Below is a small trained network, with its code and all its weights. Each question gives an input and a class and asks what happens when units are switched off, that is, made to give their printed mean instead of their output.

import numpy as np


def w(rows, s, z=0):
    codes = np.array(rows[::2]) - 128.0
    scale = np.full(codes.shape[1], s)
    scale[-1] = z or s
    return codes * scale


def f(y):
    return y / 2 * (1 + np.tanh(0.7978845608 * (y + 0.044715 * y**3)))


def log_softmax(a):
    a = a - a.max(-1, keepdims=True)
    return a - np.log(np.exp(a).sum(-1, keepdims=True))


def net(x, mask):
    res = np.array(x, float).reshape(1, 6) / 4 @ E
    y = f(res @ A[0][:, :-1].T + A[0][:, -1])
    res = res + np.where(mask, y, B[0][:, -1]) @ B[0][:, :-1]
    return log_softmax(res[-1] @ U[:, :-1].T + U[:, -1])


A, B = {}, {}
E = w([
[91,65,99,109,110,164,153,45],'x0',
[188,154,97,216,146,219,220,124],'x1',
[117,1,174,211,130,71,155,198],'x2',
[48,111,32,160,7,130,120,118],'x3',
[180,60,126,153,97,179,34,139],'x4',
[197,79,64,133,228,61,112,101],'x5',
],0.0069)
A[0] = w([
[89,159,102,113,88,144,144,106,2],'N1',
[121,115,111,151,144,165,159,91,171],'N2',
[83,148,163,89,99,143,132,140,141],'N3',
[76,94,135,119,77,86,89,137,111],'N4',
[108,88,130,152,53,129,62,158,229],'N5',
[143,172,136,155,132,170,146,146,161],'N6',
[183,77,86,157,174,108,134,143,65],'N7',
[78,169,165,123,92,135,135,133,125],'N8',
[182,142,122,80,147,171,94,87,205],'N9',
[174,167,139,100,140,169,73,119,107],'N10',
[173,82,171,155,181,98,127,159,138],'N11',
[159,94,151,158,157,105,114,156,168],'N12',
[116,169,152,149,99,154,153,174,122],'N13',
[157,159,98,111,167,137,126,93,216],'N14',
[120,83,120,148,69,147,73,153,173],'N15',
[131,144,157,73,154,6,53,149,207],'N16',
[113,160,146,67,171,57,117,148,135],'N17',
[122,107,134,92,129,107,78,127,198],'N18',
[148,202,163,144,102,186,132,193,130],'N19',
[136,171,98,161,142,82,184,136,98],'N20',
[137,100,91,171,103,175,117,126,149],'N21',
[156,153,119,109,151,164,85,115,147],'N22',
],0.011,0.0027)
B[0] = w([
[190,137,226,81,135,83,149,182,170],'N1',
[110,127,116,156,123,141,111,123,169],'N2',
[160,138,160,103,127,143,151,148,181],'N3',
[133,25,79,122,164,110,133,38,213],'N4',
[96,92,58,158,120,44,41,78,247],'N5',
[115,95,94,140,155,84,127,70,170],'N6',
[119,195,208,95,100,122,164,194,206],'N7',
[171,129,175,77,135,101,165,129,183],'N8',
[45,172,74,219,95,222,106,113,196],'N9',
[74,132,101,206,106,159,75,110,177],'N10',
[155,216,235,32,97,139,195,226,227],'N11',
[135,196,175,105,87,113,154,177,198],'N12',
[152,51,98,96,163,64,140,91,169],'N13',
[53,145,103,189,112,140,95,111,186],'N14',
[78,121,80,193,113,60,62,127,217],'N15',
[2,181,101,213,79,140,48,129,254],'N16',
[45,203,115,178,78,105,77,185,195],'N17',
[90,129,96,170,118,165,118,109,182],'N18',
[133,36,50,112,166,29,70,46,200],'N19',
[117,102,92,159,163,181,126,44,167],'N20',
[80,160,132,149,79,84,86,150,187],'N21',
[107,133,93,166,132,151,125,136,167],'N22',
],0.0072,0.0082)
U = w([
[77,109,2,225,122,150,77,78,250],'0',
[104,194,157,133,74,72,113,186,49],'1',
[162,186,224,51,119,247,221,177,106],'2',
[209,50,119,27,170,54,177,100,4],'3',
],0.0088,0.0019)

Each question gives the input, the list of numbers given to net, and the class t.
The units are the neurons (one row each of A and B). Each row of codes is followed by its name. A weight is (code - 128) times the scale printed after its matrix; where a second scale follows, it is the last column's (A, B and U).
mask holds one flag per neuron, in row order. A switched-off neuron (its flag False) gives its mean, the last column of its row in B, instead of its output. The means were averaged over made-up inputs and are rounded, as every weight is.
A unit's drop is (log p(t) with every unit on - log p(t) with that unit switched off) / (log p(t) with every unit on - log p(t) with every unit switched off).
The circuit of an input: a set's keep is (log p(t) with only the set's units on - log p(t) with every unit switched off) / (log p(t) with every unit on - log p(t) with every unit switched off). Starting from the 12 units with the biggest drops (on a tie, the unit counted first), units are removed one at a time, each time the one whose removal leaves the highest keep (on an exact tie, the one counted first), for as long as the keep stays at least 0.8.
units of the circuit, in order: the units of the circuit, biggest drop first
most important unit: the unit with the biggest drop
top k neurons: the k neurons with the biggest drops, biggest first
drop of u: that unit's drop, to one decimal
input [-6,7,8,1,3,-4], class 1: units of the circuit, in order : [N11]
input [-2,-5,4,3,4,8], class 1: top 2 neurons : [N11; N7]
input [-2,8,6,1,1,-1], class 1: units of the circuit, in order : [N4; N11]
input [-4,2,4,-6,-2,0], class 2: units of the circuit, in order : [N11; N5]
input [5,8,8,-6,-7,-5], class 3: units of the circuit, in order : [N13; N16]
input [-6,5,3,-8,1,-4], class 3: units of the circuit, in order : [N19; N16]
input [-5,-3,-8,0,-3,-3], class 0: top 2 neurons : [N11; N19]
input [4,4,-7,4,-1,-5], class 1: top 2 neurons : [N1; N4]
input [4,3,-3,5,-1,-5], class 1: top 3 neurons : [N1; N4; N21]
input [-8,8,7,-2,4,-7], class 3: top 2 neurons : [N19; N13]
input [8,-2,3,-7,8,2], class 2: drop of N11 : 0.2
input [4,5,5,-7,-8,2], class 2: drop of N12 : 0.0
input [-5,5,2,-7,-4,4], class 2: drop of N11 : 0.2
input [-7,-6,-2,7,-1,-5], class 0: most important unit : N4
input [1,2,8,5,-6,-5], class 3: drop of N16 : 0.4
